x =
[[ 4.05 -4.22 -5.57 -1.90  4.25  3.78 -0.69 -0.46  5.57 -3.70  2.70  6.55
  -3.32]
 [ 0.60  2.38  5.59 -1.50  0.93 -2.10  1.65 -2.22  0.45 -0.15  2.36 -3.11
   2.66]
 [ 1.51  0.95  1.34 -4.11  2.45 -0.42 -0.65 -3.05  4.38 -1.52  4.33  0.83
   0.13]
 [ 2.85  6.42  1.87  2.97 -5.32  1.37  1.34 -1.73 -3.56  2.47  2.48 -2.46
   4.84]
 [ 1.65  0.07 -1.70 -4.86  2.60  0.54 -1.73 -4.03  5.57 -2.05  4.36  2.20
  -1.08]
 [ 2.19  5.04  0.58  4.20 -4.72  2.02  1.52 -0.07 -3.71  2.81  0.86 -1.44
   3.93]]
x[0][-13]	4.05
x[2][3]	-4.11
x[-2]	[1.65, 0.07, -1.70, -4.86, 2.60, 0.54, -1.73, -4.03, 5.57, -2.05, 4.36, 2.20, -1.08]
x[0]	[4.05, -4.22, -5.57, -1.90, 4.25, 3.78, -0.69, -0.46, 5.57, -3.70, 2.70, 6.55, -3.32]
x[-2][-13]	1.65
x[0][10]	2.70
x[-1][-3]	0.86
x[2][-4]	-1.52
x[-4][-3]	4.33
x[-4][-1]	0.13
x[5]	[2.19, 5.04, 0.58, 4.20, -4.72, 2.02, 1.52, -0.07, -3.71, 2.81, 0.86, -1.44, 3.93]
x[1][12]	2.66
x[:, -4]	[-3.70, -0.15, -1.52, 2.47, -2.05, 2.81]
x[0][2]	-5.57
x[-3]	[2.85, 6.42, 1.87, 2.97, -5.32, 1.37, 1.34, -1.73, -3.56, 2.47, 2.48, -2.46, 4.84]
x[:, -6]	[-0.46, -2.22, -3.05, -1.73, -4.03, -0.07]
x[2][-13]	1.51
x[1][-3]	2.36
x[3][6]	1.34
x[0][7]	-0.46
x[-6][11]	6.55
x[-2][9]	-2.05
x[-5][7]	-2.22
x[:, -3]	[2.70, 2.36, 4.33, 2.48, 4.36, 0.86]
x[-5][-7]	1.65
x[-2][-10]	-4.86
x[3][2]	1.87
x[:, 0]	[4.05, 0.60, 1.51, 2.85, 1.65, 2.19]
x[-6][6]	-0.69
x[:, 6]	[-0.69, 1.65, -0.65, 1.34, -1.73, 1.52]
x[-1][7]	-0.07
x[-2][6]	-1.73
x[:, 4]	[4.25, 0.93, 2.45, -5.32, 2.60, -4.72]
x[0][5]	3.78
x[:, -5]	[5.57, 0.45, 4.38, -3.56, 5.57, -3.71]

A = -1.43	6.06	5.64	-0.24	-6.14	4.72	-3.55	2.28	-6.60	6.35	4.76	-3.26	-0.39	-4.16	-2.55
A[0] -> -1.43
A[4] -> -6.14
A[8] -> -6.60
A[14] -> -2.55
A[12] -> -0.39
A[1] -> 6.06
A[13] -> -4.16
A[2] -> 5.64
A[9] -> 6.35

data =
[[-0.104  0.022 -0.123 -0.226  0.002]
 [-0.104 -0.182 -0.097 -0.002 -0.210]
 [ 0.100 -0.010  0.012  0.251 -0.074]
 [ 0.097 -0.004  0.009  0.223 -0.072]
 [-0.034  0.121 -0.063 -0.162  0.067]
 [-0.142 -0.054 -0.121 -0.207 -0.024]
 [-0.229 -0.105 -0.113 -0.161 -0.072]
 [ 0.018 -0.086 -0.049  0.145 -0.149]
 [-0.157 -0.078 -0.124 -0.180 -0.052]
 [-0.019  0.181  0.029  0.011  0.062]
 [ 0.004  0.178 -0.015 -0.078  0.064]
 [-0.096 -0.180 -0.092  0.009 -0.211]
 [-0.095  0.042 -0.114 -0.218  0.007]
 [-0.183 -0.087 -0.125 -0.186 -0.054]]
data[0,-5] -> -0.104
data[2,0] -> 0.100
data[-5,-4] -> 0.181
data[:, -4] -> [0.022, -0.182, -0.010, -0.004, 0.121, -0.054, -0.105, -0.086, -0.078, 0.181, 0.178, -0.180, 0.042, -0.087]
data[-8] -> [-0.229, -0.105, -0.113, -0.161, -0.072]
data[:, 0] -> [-0.104, -0.104, 0.100, 0.097, -0.034, -0.142, -0.229, 0.018, -0.157, -0.019, 0.004, -0.096, -0.095, -0.183]
data[-12,-4] -> -0.010
data[3] -> [0.097, -0.004, 0.009, 0.223, -0.072]
data[:, 2] -> [-0.123, -0.097, 0.012, 0.009, -0.063, -0.121, -0.113, -0.049, -0.124, 0.029, -0.015, -0.092, -0.114, -0.125]
data[12,-5] -> -0.095
data[7,3] -> 0.145
data[-5,-3] -> 0.029
data[6,-3] -> -0.113
data[2] -> [0.100, -0.010, 0.012, 0.251, -0.074]
data[-1,-5] -> -0.183
data[7,0] -> 0.018
data[-5,3] -> 0.011
data[1,4] -> -0.210
data[2,4] -> -0.074
data[-6,3] -> -0.180
data[12,3] -> -0.218
data[-7,-1] -> -0.149
data[11,4] -> -0.211
data[-4,0] -> 0.004
data[4,2] -> -0.063
data[-12,-3] -> 0.012
data[-9,0] -> -0.142
data[-4,-3] -> -0.015
data[12,-3] -> -0.114
data[8] -> [-0.157, -0.078, -0.124, -0.180, -0.052]
data[-9] -> [-0.142, -0.054, -0.121, -0.207, -0.024]
data[:, 3] -> [-0.226, -0.002, 0.251, 0.223, -0.162, -0.207, -0.161, 0.145, -0.180, 0.011, -0.078, 0.009, -0.218, -0.186]
data[10,1] -> 0.178
data[12] -> [-0.095, 0.042, -0.114, -0.218, 0.007]
